-4.67 -4.73
-4.06 -4.03
-4.60 -4.64
-0.90 -0.43
->
-4.73 -4.06

0.17 0.66 -3.63
-1.85 2.35 -2.91
-2.83 -0.23 2.95
1.17 -4.46 -2.03
->
-3.63 2.35 -2.83

0.46 -0.59 -4.49 -3.56 4.10
1.98 -0.62 -4.52 -3.58 4.10
-4.43 1.10 -1.26 -1.14 0.17
1.86 -4.68 3.17 2.57 -3.50
-2.00 -3.40 1.76 2.02 -2.61
->
4.10 -3.58 -1.26 -4.68 -2.00

-2.41 0.97
-1.36 2.57
-3.27 5.77
-0.35 1.15
->
0.97 -1.36

-0.43 2.30
0.11 -0.56
0.79 -4.20
->
2.30 0.11

-3.80 -4.75 3.82
-2.89 4.92 -2.35
-0.98 -5.17 4.39
->
3.82 4.92 -0.98

-3.60 3.53
2.55 -3.19
-1.28 3.46
2.66 4.34
1.56 -0.24
->
3.53 2.55
